Below is a small trained network, with its code and all its weights. Each question gives an input and a class and asks what happens when units are switched off, that is, made to give their printed mean instead of their output.

import numpy as np


def w(rows, s, z=0):
    codes = np.array(rows[::2]) - 128.0
    scale = np.full(codes.shape[1], s)
    scale[-1] = z or s
    return codes * scale


def norm(h):
    return h / np.sqrt((h * h).mean(-1, keepdims=True) + 1e-5)


def f(y):
    return y / 2 * (1 + np.tanh(0.7978845608 * (y + 0.044715 * y**3)))


def log_softmax(a):
    a = a - a.max(-1, keepdims=True)
    return a - np.log(np.exp(a).sum(-1, keepdims=True))


def net(x, mask):
    res = np.array(x, float).reshape(1, 8) / 4 @ E
    u = 0
    for l in range(3):
        y = f(norm(res) @ A[l][:, :-1].T + A[l][:, -1])
        res = res + np.where(mask[u : u + 11], y, B[l][:, -1]) @ B[l][:, :-1]
        u += 11
    return log_softmax(norm(res)[-1] @ U[:, :-1].T + U[:, -1])


A, B = {}, {}
E = w([
[94,2,126],'x0',
[127,128,126],'x1',
[127,129,125],'x2',
[129,127,126],'x3',
[128,131,129],'x4',
[201,109,134],'x5',
[125,128,129],'x6',
[113,125,31],'x7',
],0.015)
A[0] = w([
[105,88,141,46],'0.n1',
[86,159,27,67],'0.n2',
[3,146,138,101],'0.n3',
[92,138,239,2],'0.n4',
[64,153,119,28],'0.n5',
[108,135,181,35],'0.n6',
[49,163,125,24],'0.n7',
[113,135,169,115],'0.n8',
[138,209,111,125],'0.n9',
[22,174,161,76],'0.n10',
[9,166,127,4],'0.n11',
],0.015,0.0069)
B[0] = w([
[125,107,88,132],'0.n1',
[98,127,130,239],'0.n2',
[221,74,77,248],'0.n3',
[103,159,233,177],'0.n4',
[158,132,125,129],'0.n5',
[128,170,186,120],'0.n6',
[200,158,110,146],'0.n7',
[126,121,174,144],'0.n8',
[50,53,134,254],'0.n9',
[251,130,168,211],'0.n10',
[226,136,90,181],'0.n11',
],0.012,0.0042)
A[1] = w([
[234,115,197,147],'1.n1',
[203,138,133,115],'1.n2',
[141,252,126,122],'1.n3',
[120,173,96,132],'1.n4',
[58,90,225,253],'1.n5',
[83,216,148,51],'1.n6',
[113,231,137,91],'1.n7',
[146,232,128,97],'1.n8',
[102,172,242,145],'1.n9',
[187,157,95,136],'1.n10',
[177,116,8,75],'1.n11',
],0.013,0.0046)
B[1] = w([
[154,176,81,252],'1.n1',
[179,146,114,173],'1.n2',
[129,6,174,179],'1.n3',
[112,109,182,143],'1.n4',
[102,138,1,246],'1.n5',
[87,54,93,148],'1.n6',
[108,8,140,157],'1.n7',
[148,13,121,162],'1.n8',
[47,169,136,215],'1.n9',
[168,117,172,175],'1.n10',
[120,203,123,253],'1.n11',
],0.012,0.0063)
A[2] = w([
[81,195,64,88],'2.n1',
[139,130,142,63],'2.n2',
[242,133,116,150],'2.n3',
[100,84,27,208],'2.n4',
[138,212,137,89],'2.n5',
[94,114,135,88],'2.n6',
[214,130,112,102],'2.n7',
[145,139,128,3],'2.n8',
[48,100,133,176],'2.n9',
[146,254,131,13],'2.n10',
[43,192,168,74],'2.n11',
],0.0097,0.0052)
B[2] = w([
[114,198,158,161],'2.n1',
[93,87,143,112],'2.n2',
[156,163,35,186],'2.n3',
[64,255,202,253],'2.n4',
[165,124,230,141],'2.n5',
[99,141,139,124],'2.n6',
[116,84,25,155],'2.n7',
[73,23,92,109],'2.n8',
[129,179,237,180],'2.n9',
[129,69,170,147],'2.n10',
[150,191,40,138],'2.n11',
],0.0063,0.0083)
U = w([
[102,225,166,255],'0',
[57,9,140,64],'1',
[252,138,92,6],'2',
[123,198,134,191],'3',
[126,201,125,101],'4',
],0.012,0.0029)

Each question gives the input, the list of numbers given to net, and the class t.
The units are the neurons (one row each of A and B). Each row of codes is followed by its name. A weight is (code - 128) times the scale printed after its matrix; where a second scale follows, it is the last column's (A, B and U).
mask holds one flag per neuron, layer by layer. A switched-off neuron (its flag False) gives its mean, the last column of its row in B, instead of its output. The means were averaged over made-up inputs and are rounded, as every weight is.
A unit's drop is (log p(t) with every unit on - log p(t) with that unit switched off) / (log p(t) with every unit on - log p(t) with every unit switched off).
The circuit of an input: a set's keep is (log p(t) with only the set's units on - log p(t) with every unit switched off) / (log p(t) with every unit on - log p(t) with every unit switched off). Starting from the 12 units with the biggest drops (on a tie, the unit counted first), units are removed one at a time, each time the one whose removal leaves the highest keep (on an exact tie, the one counted first), for as long as the keep stays at least 0.8.
circuit, biggest first: the units of the circuit, biggest drop first
most important unit: the unit with the biggest drop
top k neurons: the k neurons with the biggest drops, biggest first
k most important neurons of layer l: the k neurons of layer l with the biggest drops, biggest first
drop when u is switched off: that unit's drop, to one decimal
input [4,-6,2,3,0,-4,1,6], class 0: circuit, biggest first	[2.n4; 1.n5; 0.n9]
input [-7,0,-5,8,1,-8,1,0], class 2: top 3 neurons	[0.n10; 0.n3; 0.n11]
input [1,6,2,5,-6,-7,1,5], class 2: circuit, biggest first	[0.n3; 0.n11]
input [8,-1,-1,-8,4,1,2,-8], class 0: top 2 neurons	[1.n5; 0.n9]
input [-6,-8,0,8,-8,2,-5,3], class 1: circuit, biggest first	[0.n3; 1.n7; 1.n3]
input [3,-6,-1,4,-6,-7,-1,5], class 2: circuit, biggest first	[0.n3; 0.n11]
input [8,2,-6,-6,-2,-3,4,8], class 0: most important unit	2.n4
input [-7,-4,2,-3,4,-8,5,-3], class 2: top 3 neurons	[0.n10; 0.n3; 0.n11]
input [-8,-5,1,6,-6,7,-7,4], class 1: top 4 neurons	[0.n3; 1.n3; 0.n10; 0.n9]
input [-8,7,1,-8,-3,3,2,-7], class 1: top 2 neurons	[1.n3; 1.n7]
input [8,-6,4,4,-6,-5,-5,-8], class 0: 2 most important neurons of layer 1	[1.n5; 1.n3]
input [7,-5,-3,-1,8,-2,1,-7], class 0: 2 most important neurons of layer 0	[0.n9; 0.n4]
input [6,7,7,7,3,5,-5,6], class 3: 2 most important neurons of layer 1	[1.n11; 1.n3]
input [-6,0,-4,5,8,-7,-6,-2], class 2: most important unit	0.n10
input [5,3,0,2,-2,-2,-5,5], class 0: top 2 neurons	[2.n4; 0.n9]
input [-4,-3,0,-2,4,1,-3,-3], class 1: 2 most important neurons of layer 0	[0.n3; 0.n10]
input [-3,3,8,6,5,-8,-6,-7], class 2: 3 most important neurons of layer 0	[0.n10; 0.n3; 0.n11]
input [4,5,-4,8,5,-6,-3,-2], class 2: drop when 2.n9 is switched off	0.0
input [3,-7,-2,-8,8,-7,0,-4], class 2: drop when 0.n3 is switched off	0.1
input [-7,2,-4,3,-4,1,-6,-5], class 1: drop when 1.n7 is switched off	0.2
input [5,2,4,5,7,1,-3,7], class 0: most important neuron of layer 0	[0.n9]
